Here is a tiny trained network, its code and every weight. The questions are about switching its units off for an input and a target symbol, where a switched-off unit gives its printed mean instead of its output.

import numpy as np


def w(rows, s, z=0):
    codes = np.array(rows[::2]) - 128.0
    scale = np.full(codes.shape[1], s)
    scale[-1] = z or s
    return codes * scale


def norm(h):
    return h / np.sqrt((h * h).mean(-1, keepdims=True) + 1e-5)


def f(y):
    return np.maximum(y, 0)


def softmax(a):
    e = np.exp(a - a.max(-1, keepdims=True))
    return e / e.sum(-1, keepdims=True)


def log_softmax(a):
    a = a - a.max(-1, keepdims=True)
    return a - np.log(np.exp(a).sum(-1, keepdims=True))


def net(x, mask):
    ids = ['αβγεζηθλμξπστφψω'.index(c) for c in x.split()]
    T = len(ids)
    res = E[ids] + P[:T]
    q, k, v = (norm(res) @ M[0].T for M in (Q, K, V))
    z = softmax(np.where(np.tri(T) > 0, q @ k.T / 2**0.5, -1e9)) @ v
    res = res + np.where(mask[0], z, O[0][:, -1]) @ O[0][:, :-1]
    y = f(norm(res) @ A[0][:, :-1].T + A[0][:, -1])
    res = res + np.where(mask[1:9], y, B[0][:, -1]) @ B[0][:, :-1]
    return log_softmax(norm(res)[-1] @ U[:, :-1].T + U[:, -1])


Q, K, V, O, A, B = {}, {}, {}, {}, {}, {}
E = w([
[98,181,128],'α',
[130,160,146],'β',
[113,125,151],'γ',
[74,95,173],'ε',
[134,136,138],'ζ',
[123,124,139],'η',
[127,127,140],'θ',
[201,36,121],'λ',
[126,127,140],'μ',
[119,108,147],'ξ',
[224,205,173],'π',
[208,192,205],'σ',
[167,56,253],'τ',
[182,168,99],'φ',
[135,129,112],'ψ',
[22,20,71],'ω',
],0.011)
P = w([
[7,187,70],'0',
[186,81,137],'1',
[84,113,165],'2',
[57,224,105],'3',
[152,53,128],'4',
[81,110,172],'5',
[69,229,121],'6',
[161,53,121],'7',
[82,113,167],'8',
],0.015)
Q[0] = w([
[211,109,44],'head 1',
[203,3,238],'head 1',
],0.0059)
K[0] = w([
[101,255,52],'head 1',
[33,146,215],'head 1',
],0.0054)
V[0] = w([
[89,41,10],'head 1',
[129,254,75],'head 1',
],0.0064)
O[0] = w([
[2,88,13,74],'head 1',
[111,203,85,4],'head 1',
],0.0059,0.0021)
A[0] = w([
[97,87,95,104],'neuron 1',
[61,211,156,143],'neuron 2',
[128,99,5,104],'neuron 3',
[169,138,30,110],'neuron 4',
[159,137,50,1],'neuron 5',
[53,196,104,157],'neuron 6',
[175,155,90,5],'neuron 7',
[113,76,90,33],'neuron 8',
],0.012,0.0099)
B[0] = w([
[148,68,84,144],'neuron 1',
[161,232,73,253],'neuron 2',
[67,126,137,148],'neuron 3',
[181,111,27,138],'neuron 4',
[49,91,2,128],'neuron 5',
[86,217,58,236],'neuron 6',
[33,136,14,128],'neuron 7',
[5,178,48,129],'neuron 8',
],0.0098,0.0061)
U = w([
[43,244,47,255],'α',
[105,245,136,164],'β',
[143,176,109,120],'γ',
[28,123,180,148],'ε',
[176,121,97,38],'ζ',
[142,96,80,29],'η',
[150,108,83,49],'θ',
[118,81,123,105],'λ',
[154,77,82,71],'μ',
[156,95,91,53],'ξ',
[208,183,182,87],'π',
[216,175,229,52],'σ',
[183,74,243,152],'τ',
[220,110,55,116],'φ',
[160,72,60,90],'ψ',
[28,48,61,176],'ω',
],0.012,0.0078)

Each question gives the input, a string of symbols that net reads in full, and the target symbol t.
The units are the heads (2 rows each of Q, K, V and O) and the neurons (one row each of A and B). Each row of codes is followed by its name. A weight is (code - 128) times the scale printed after its matrix; where a second scale follows, it is the last column's (O, A, B and U).
mask holds one flag per unit, heads first, then neurons. A switched-off unit (its flag False) gives its mean, the last column of its rows in O or B, instead of its output. The means were averaged over made-up inputs and are rounded, as every weight is.
A unit's drop is (log p(t) with every unit on - log p(t) with that unit switched off) / (log p(t) with every unit on - log p(t) with every unit switched off).
The circuit of an input: a set's keep is (log p(t) with only the set's units on - log p(t) with every unit switched off) / (log p(t) with every unit on - log p(t) with every unit switched off). Starting from all 9 units, units are removed one at a time, each time the one whose removal leaves the highest keep (on an exact tie, the one counted first), for as long as the keep stays at least 0.8.
circuit, biggest first: the units of the circuit, biggest drop first
unit that matters most: the unit with the biggest drop
top k neurons: the k neurons with the biggest drops, biggest first
drop of u: that unit's drop, to one decimal
input ω τ α ω π μ τ ε, target τ: unit that matters most	neuron 6
input τ ε ε ξ ε η ε ξ η, target ε: circuit, biggest first	[head 1; neuron 6]
input τ α ξ μ τ ζ, target τ: circuit, biggest first	[head 1; neuron 6]
input τ τ τ ε θ, target τ: circuit, biggest first	[neuron 6; neuron 2]
input ψ ψ γ τ ω θ τ β, target τ: circuit, biggest first	[neuron 2; neuron 6]
input ω ξ τ ζ β, target τ: circuit, biggest first	[neuron 6; neuron 2]
input σ λ τ ω τ η, target τ: circuit, biggest first	[head 1; neuron 6]
input ε ε α η τ τ π η, target τ: circuit, biggest first	[neuron 6; neuron 2]
input β ω α σ ε μ, target ε: top 2 neurons	[neuron 6; neuron 2]
input τ γ β α τ ξ, target τ: circuit, biggest first	[neuron 6; head 1]
input ε τ ω ζ γ ω θ α, target ω: top 3 neurons	[neuron 2; neuron 3; neuron 6]
input π τ τ σ τ ε τ σ, target τ: circuit, biggest first	[neuron 2; neuron 6]
input ε λ φ ω α, target ω: circuit, biggest first	[neuron 2; head 1; neuron 6]
input τ ζ π β τ ψ, target τ: unit that matters most	head 1
input π ε γ τ μ α τ γ, target τ: top 2 neurons	[neuron 2; neuron 6]
input α ω τ ω μ, target ω: circuit, biggest first	[head 1; neuron 2]
input θ π φ θ η ε τ ζ, target τ: drop of head 1	0.1
input λ η ξ μ ε γ ε η ζ, target ε: drop of neuron 6	0.5
input σ ε γ τ τ φ, target τ: drop of neuron 6	0.4
input α ε η, target ε: unit that matters most	head 1
